Each row is followed by roughly how far along a hidden order it lies, from 0 to 15. A new part has a new order.
[-2.13, -4.79, 3.93, 0.91, 0.75, -0.33, 1.31, -0.33, -4.27, -0.66, -1.65, 3.00, -1.27, -1.10, 0.98, 1.76, 1.73, 1.09, 1.88, 1.43, 0.04, 1.08, -0.32, -1.21, -0.48, -1.00, 0.67, -0.80, 1.83, 0.44, 5.25, -2.60, -3.20, -2.68, -0.23, -1.19, -1.14, -2.36, -0.13, 1.11, -0.52, 0.13, -1.58, 1.40, -0.07, 0.78, 3.25, 1.03, 0.40, -2.29, -3.05, 0.48, 1.32, 1.18, 0.22, 0.57, 0.08, -2.64, 2.52, 2.64, -4.06, 0.31, -0.35, 1.57, 1.34, 1.57, -0.65, -2.29, -2.35, -0.71, -2.89, 1.55, -1.73, 1.09, 0.97, 1.05, -0.72, 1.11, 3.95, -2.06, -2.37, 4.36, 4.00, -2.83, 1.95, 2.16, 1.71, -0.43] : 15
[-1.19, -0.26, -3.05, -0.12, 1.43, 1.66, -1.95, -2.33, -1.43, 1.74, 1.75, 0.20, 0.81, -0.30, -2.03, -0.65, 3.41, 2.70, 0.60, -2.66, -0.39, 3.95, 7.68, -1.57, -0.76, 1.46, -3.26, 1.58, -0.46, -0.11, 1.78, 1.44, 8.26, -1.00, -5.67, -0.54, -0.06, 0.65, -1.59, -1.35, -1.27, 3.36, -0.74, 1.18, 0.64, 1.06, -0.04, -1.73, -0.03, 0.22, -1.51, 0.20, 2.34, -0.89, 1.63, 1.23, 0.96, -1.69, -3.80, -0.53, -3.28, 2.71, -1.23, -0.87, 0.34, -1.10, 2.16, -1.00, 3.41, -2.53, 0.08, 1.21, -0.22, 0.31, -0.26, 0.61, 1.08, 1.69, -1.46, -1.15, -2.83, 1.63, 1.11, 0.21, -1.57, 1.11, 1.26, 2.50] : 1
[-2.05, -1.00, -1.66, -0.64, 0.82, 0.42, -1.56, 0.02, 2.28, 0.91, -2.42, -0.56, -0.76, 0.17, -1.95, -1.16, 0.87, 2.89, 1.19, -0.69, -0.54, 0.24, 3.29, -0.84, -0.46, 0.84, -2.78, 0.58, -0.05, 0.85, -0.21, 0.47, 4.07, -1.76, -5.04, 0.44, -0.56, 2.79, -1.76, -0.91, 3.82, 2.81, -2.04, -1.63, -1.90, 0.43, -0.71, 1.21, -1.20, -1.31, -3.83, -1.68, 2.76, -2.75, 0.09, 1.61, 0.62, 1.15, -2.97, 2.22, -2.69, 0.34, -0.32, -1.71, 2.10, -0.79, 3.55, 1.04, -2.44, -1.23, 1.32, 0.07, -1.98, 0.25, -1.43, 0.48, 0.29, -0.68, 0.32, -1.93, 1.38, 0.68, -1.23, -1.51, 0.66, 0.87, -0.59, 5.33] : 1
[-0.65, 0.93, -2.51, -1.70, -0.64, 1.33, -0.17, 1.92, 6.14, 0.33, -1.89, -3.49, -0.15, 4.53, 0.17, 0.67, 0.73, -0.37, -1.14, 1.97, -1.31, -2.56, -8.20, 0.72, -2.87, 0.16, 0.74, -0.60, 0.26, 0.90, 5.24, 1.75, 9.99, 3.65, 0.91, -1.10, 2.42, 6.76, -3.16, -1.30, 1.53, 2.34, -1.76, -2.27, -2.92, 0.16, -1.06, -0.90, -1.17, -2.51, 1.33, -1.43, 0.36, 0.69, -0.53, -1.14, 0.09, 0.90, -2.22, 0.85, 1.86, 1.08, -0.45, -1.09, 1.22, -1.30, 2.86, 2.73, -0.60, -0.26, 1.52, -0.71, 1.54, 0.51, 0.18, -1.50, 2.43, -0.98, 0.53, 0.75, 1.39, -1.11, -2.70, 1.00, 1.64, 0.74, -1.78, 4.79] : 3
[1.05, -1.95, -3.28, 1.01, 1.12, 0.74, -1.28, 0.70, -1.06, -0.27, 2.79, 1.03, -0.19, 0.65, -1.98, 5.99, 3.79, 2.07, -2.33, -1.69, 0.78, 1.61, 3.30, 0.64, -0.68, -0.08, -0.14, -1.04, 2.28, 2.58, 1.54, 1.19, 0.06, 0.40, -2.11, -1.36, 2.20, 3.48, -0.53, -1.50, 2.19, -3.49, 1.19, 1.49, 0.40, -0.51, 2.10, -0.45, -1.22, -1.91, 0.81, -1.90, 0.68, -1.76, -0.95, 3.28, 0.12, 0.01, -0.02, 2.29, -2.34, 2.54, -1.14, -0.57, -1.40, -2.42, 0.61, 4.19, 3.33, -1.82, -0.03, 2.10, 1.56, 0.74, -1.58, -1.92, -0.49, -0.01, -2.48, 0.29, 0.55, 1.41, 0.76, -0.99, -0.99, 0.60, -4.12, 4.42] : 0
[0.20, 4.22, 1.15, -1.67, -1.58, 1.37, -0.41, -1.20, 0.65, -0.67, 4.96, 0.22, 1.53, 0.35, -1.01, -1.73, 3.06, -1.53, -1.77, -2.99, 0.57, 0.21, 6.83, -1.01, -0.62, 0.56, -1.31, -0.83, 1.23, 3.89, 0.31, 0.24, 0.71, -0.42, -0.85, 2.40, -1.40, 0.33, 0.21, 0.04, 1.67, 1.12, 2.90, -1.07, -0.93, 1.13, -2.51, 1.21, -0.47, -0.86, 0.41, -2.60, 2.22, -3.65, 0.46, 0.57, -0.36, 0.92, -3.38, -1.79, -0.42, -2.73, 3.24, -0.49, -1.02, -1.25, 0.27, 0.16, 0.12, 0.32, 0.86, 1.09, -1.25, 0.15, 0.01, 1.82, -0.41, -0.30, -1.38, -0.54, -2.15, -0.07, 0.35, 0.64, -2.89, -1.33, -1.57, 0.81] : 11
[4.10, -0.70, -3.14, 0.99, -0.71, 1.09, -1.60, -0.31, -5.37, 2.12, 0.97, -0.74, -0.95, -0.48, -1.65, -1.13, -1.10, -4.20, 0.15, -3.54, 0.02, -0.40, 4.41, 1.63, -0.48, 0.75, -0.79, 1.33, 6.52, -3.64, -1.27, 0.66, 1.16, 2.04, -0.83, -1.26, -2.15, -2.75, 0.13, 0.39, 0.75, -3.11, -2.32, -0.45, 1.31, 1.21, -0.72, 0.44, 1.09, 1.89, 2.28, 1.64, -0.04, 2.43, -1.61, 0.39, 0.24, -2.50, -3.52, -3.90, 0.80, -1.79, -1.66, -0.71, -0.09, 0.11, 0.69, -0.39, 2.55, 0.55, -2.13, 0.60, 1.67, 0.58, -1.00, 0.24, 0.29, 3.26, -0.69, 1.85, 0.18, 1.16, 0.11, 0.10, 1.73, -1.08, -1.87, -0.98] : 7
[0.95, 0.33, 1.24, -1.42, 0.29, 0.79, 1.60, -0.99, 1.23, -0.12, 0.36, -1.95, 0.44, 1.24, 0.35, -1.05, 1.17, -2.20, 1.38, -0.39, -1.29, 1.14, -4.13, -2.73, -2.60, -0.51, 0.92, -1.10, -1.87, -2.55, -0.66, -0.08, -0.64, -1.33, 0.61, 0.56, -1.57, -3.48, -0.10, -1.11, 0.37, 2.24, -0.74, -1.24, 0.51, -0.11, 1.15, -0.33, -0.83, -2.40, 2.41, 2.86, 1.11, 0.05, 0.85, -2.37, 0.05, 0.10, -1.22, 1.01, -1.20, -0.87, 2.85, 0.69, -0.66, 0.16, 3.05, -2.08, 1.51, -0.94, 1.10, 0.34, 2.11, 1.35, -0.42, 1.90, 1.58, 0.67, 0.25, -0.83, -0.05, 4.48, 2.58, 1.57, 1.35, 1.99, -1.19, 0.91] : 14

[1.33, 1.68, -2.63, 6.48, -2.61, -0.53, -3.54, -0.03, -3.24, 5.39, 4.87, -0.30, -0.45, -0.17, -1.07, -1.12, 0.04, -0.67, -0.83, -0.01, 1.10, -4.02, 1.00, -1.47, 1.70, -1.56, 0.85, -4.00, -2.21, -0.92, 9.99, 0.52, -0.75, -2.05, 2.43, -1.27, 9.99, 2.98, 2.23, -1.86, 4.02, -0.24, 1.28, -4.40, 1.70, -3.15, -0.27, 5.18, -3.89, 3.25, -2.43, 0.68, 7.19, -0.20, -0.50, -1.45, 3.22, 0.69, 1.90, -4.76, -1.04, -0.38, 7.79] : 0
[-0.04, 0.48, -2.27, 0.98, -1.40, -0.34, -1.80, 0.99, -3.65, -1.14, -1.79, 0.91, -0.24, -0.65, 0.32, -1.03, 1.30, -0.34, 3.62, 0.43, -0.74, 1.95, 0.01, 0.55, -1.35, 0.66, 0.34, -2.21, 0.68, 0.32, 2.25, -0.17, -2.56, -0.36, 1.04, 2.17, 0.47, -1.89, 0.79, 0.21, -1.11, 1.45, 0.98, -1.16, -1.40, -1.95, -0.72, 0.51, 1.24, 1.87, -1.55, -0.53, -0.97, 0.24, 1.11, 0.61, -1.96, 0.74, 0.19, -2.57, -1.08, -0.21, 0.60] : 10
[0.39, 0.66, 0.06, -0.53, -0.16, -1.63, 1.93, 1.06, 3.73, -0.57, -0.72, -0.33, 0.11, -0.60, -0.62, 0.38, -1.51, -0.55, 1.59, -0.62, 3.08, -4.21, -0.31, -0.72, -0.49, 0.44, -0.51, 2.97, -1.07, -1.26, -1.12, 0.25, -0.98, 0.32, -0.90, 1.30, -0.06, -2.52, -0.26, 2.37, -1.31, -0.92, -0.82, 1.57, -2.99, -1.99, -0.37, 0.41, 1.13, -1.17, -0.23, -0.60, -0.99, 0.15, 0.72, 0.60, -4.39, 0.00, -0.04, 0.68, 0.56, -0.77, 0.19] : 4
[0.17, 0.59, 1.00, 5.35, 0.83, 0.02, -1.35, -1.17, 2.17, 0.96, 3.65, 0.02, 0.17, 1.08, 0.52, -0.36, 5.06, -0.37, -2.21, -0.21, 1.43, 0.49, -0.44, 1.31, -0.77, -0.84, -0.23, -0.80, -2.38, 0.40, 3.01, 0.70, 0.47, -0.75, -0.33, -0.07, 0.66, -2.01, -0.42, -0.80, 3.10, 1.58, 0.57, -2.07, -3.48, -0.44, 0.69, 0.47, 0.72, 1.55, -0.26, 0.83, -0.15, 0.22, 1.28, -1.07, 0.45, 0.74, 0.05, -4.82, 0.38, -0.38, 1.77] : 14
[0.12, 0.09, -0.98, 0.39, 1.19, 1.61, 0.62, 1.12, -4.60, -0.65, -1.18, 0.99, -0.21, 0.64, -0.13, 0.28, -2.05, 0.37, 1.24, 0.98, -1.25, 3.30, 0.65, -1.95, -0.70, 0.59, -0.39, -1.09, 0.71, 1.96, -0.73, 0.39, 0.94, -0.68, -0.23, 0.61, 0.83, 2.34, -0.36, -0.54, -1.26, 0.06, -0.85, -0.94, 1.73, 1.71, -0.14, 0.59, -4.55, 0.60, -1.33, 0.75, -0.90, -0.12, -0.02, -2.15, 4.79, -0.16, 0.52, 1.14, 0.93, 0.81, 0.25] : 8
[-0.07, -0.11, -1.52, 6.14, -2.27, -2.04, -1.86, 0.07, 1.27, 3.20, 5.89, -0.40, -0.16, 0.21, -0.82, -0.41, -0.95, 0.28, -2.20, -0.74, 0.53, -3.85, 0.26, -0.85, 2.34, -1.26, 1.20, -0.14, -1.18, -0.81, -0.07, -0.98, 0.29, -0.67, -0.13, -1.60, 0.52, 3.43, -0.15, -1.01, 2.03, -1.77, 0.69, -3.57, 4.42, -1.94, 0.81, 0.54, -4.13, 0.51, 0.20, 0.43, 2.46, -0.17, -0.43, -0.90, 0.60, -0.24, 0.42, -3.44, 0.40, 0.50, 1.35] : 7
[0.91, 0.81, -0.44, -2.20, 0.79, 4.16, -1.06, 0.82, -4.44, -0.66, 0.87, 1.43, -0.12, 0.79, 0.13, -0.63, -0.08, -0.51, -2.58, 0.21, 1.04, 4.76, 0.43, -0.53, -1.35, -0.49, -0.75, -1.62, 0.48, 0.60, 3.03, 0.97, 1.73, -1.52, -0.23, -0.19, 0.96, 0.74, -0.35, -1.03, 1.74, 1.74, -0.27, -1.90, -3.05, 0.58, 0.44, 0.89, -3.72, 2.21, -2.00, 0.60, 0.43, 0.00, 0.87, -1.89, 5.13, 0.79, 0.30, -1.54, 0.75, -0.83, 0.42] : 10
[-0.32, -0.04, 1.08, 0.06, -0.38, 0.81, -0.92, -0.62, -0.03, 0.77, -1.61, 0.94, -0.25, -0.14, 0.59, -0.29, 2.31, 1.86, -2.33, 0.76, -0.78, 8.42, 0.39, 1.24, -1.57, 0.33, 0.78, -2.72, 1.03, 1.28, 0.10, 0.20, 1.35, 0.16, 0.81, 0.15, 0.60, 0.50, 0.03, -0.76, 0.18, 1.64, 1.11, -1.36, 0.58, 3.20, -0.62, 0.20, 1.36, 0.40, -0.34, 0.32, -0.15, -0.05, 0.08, 0.70, 5.00, -0.10, 0.16, 0.84, -1.21, 0.20, 0.05] : 15
[0.08, 0.14, 1.20, 4.14, 0.38, 0.02, -0.28, -0.88, 2.75, 0.93, 0.58, 0.09, 0.19, 0.68, 0.28, 0.21, 3.44, -0.82, -1.56, -0.47, 0.36, -0.80, -0.55, 1.68, -0.92, -0.90, -0.13, 1.11, -2.49, -0.79, 2.22, 0.52, 0.00, 0.25, 0.12, 1.63, -0.67, -2.43, -0.25, -0.60, 2.15, 1.30, 0.55, -0.55, -4.20, 0.38, -0.17, 0.45, 1.80, -0.37, 0.66, -0.07, -1.34, 0.13, 0.57, 0.93, -2.27, -0.21, -0.11, -0.19, -0.10, -0.15, 0.11] : 13
[0.17, -0.40, -2.53, 2.64, -3.32, 0.40, -2.10, -1.23, 2.17, 2.20, 4.90, -0.92, -0.31, -0.33, -1.52, -1.26, 1.39, -1.21, -0.62, -1.22, -0.79, -5.72, -0.38, 1.94, 1.37, -1.59, 0.51, -0.81, -1.50, -2.49, 4.92, 0.09, -1.43, -0.06, 0.91, -1.89, 0.65, 3.93, 0.45, -0.88, 2.71, -1.23, 1.31, -1.32, -0.78, -2.89, -0.43, 0.21, 0.33, 1.73, 1.51, -0.79, 0.78, -0.07, -1.25, 1.94, -5.25, -0.33, -0.26, -4.42, -1.18, -0.71, 1.11] : 7
[-0.14, 0.45, 1.42, 4.01, -1.00, -1.61, -1.13, -0.94, 3.34, 1.80, 0.31, -0.35, 0.00, -0.62, 0.43, -0.17, 2.13, -0.46, -2.02, -0.60, 0.20, -1.44, -0.31, 1.49, -1.07, -0.57, 0.81, 2.35, -1.94, -0.75, 0.81, 0.28, -0.93, 0.66, -0.46, 1.60, -0.24, -2.68, -0.30, 0.24, 1.30, -0.18, 0.93, -1.47, -1.32, -1.07, -0.39, 0.16, 2.02, -0.48, 1.82, -0.41, -1.05, 0.11, -0.23, 1.00, -2.93, 0.07, -0.01, -0.06, -0.37, -0.48, 0.90] : 10
[0.16, 0.40, 0.60, 5.17, 0.57, -0.79, -1.70, -0.27, -3.64, -0.16, 4.72, -0.35, 0.15, 0.90, 0.67, -0.49, 4.03, -0.43, -1.45, -0.22, 2.23, 1.05, -0.26, -0.18, -0.30, -0.86, -0.32, -2.30, -1.76, 0.65, 4.55, -0.21, -0.34, -0.72, -0.26, -1.03, 0.85, 0.08, -0.19, -0.68, 2.95, 1.46, 0.39, -3.17, -3.25, -1.31, 1.41, 0.20, 0.44, 1.90, -1.62, 0.73, 2.45, 0.24, 1.14, -2.11, 1.03, 1.08, 0.00, -4.36, 0.01, -0.76, 1.38] : 14
[-0.02, -0.27, 0.93, -4.28, -0.44, -1.01, 1.58, 0.62, -2.93, -0.88, -0.14, -0.94, 0.13, -0.06, 0.43, 0.44, -2.23, 0.26, 0.18, -0.35, 0.89, -2.89, 0.32, -1.04, 2.48, 0.11, -0.38, 2.65, 1.82, 0.31, 0.49, -0.46, 2.66, -0.20, -0.81, -2.39, -1.00, 3.33, -0.08, -0.03, -1.00, -1.11, -0.59, 1.84, 3.75, 0.44, 0.99, -0.20, -2.24, -1.52, -1.31, 0.49, 1.51, -0.15, -0.28, -1.05, -0.38, 0.49, -0.31, 0.79, 0.74, 0.46, -0.60] : 8
[0.13, -0.23, 0.00, -1.49, -0.23, -1.41, 1.99, 0.64, 3.43, -0.86, -0.08, -0.78, 0.35, -0.56, -1.12, 0.49, -1.51, -1.16, 2.90, -0.49, 2.40, -8.56, -0.57, -1.47, 1.72, -0.23, -0.29, 2.75, -1.80, -1.88, 0.37, -0.41, -1.76, 0.77, -0.38, 0.99, -0.54, -2.01, -0.19, 2.08, -1.03, -1.09, -0.89, 2.17, -1.32, -1.30, 0.40, 0.33, 1.80, -1.43, 1.06, -0.74, -1.21, 0.07, 0.32, 0.60, -5.82, -0.15, -0.12, 0.36, 0.62, -0.20, -0.35] : 3
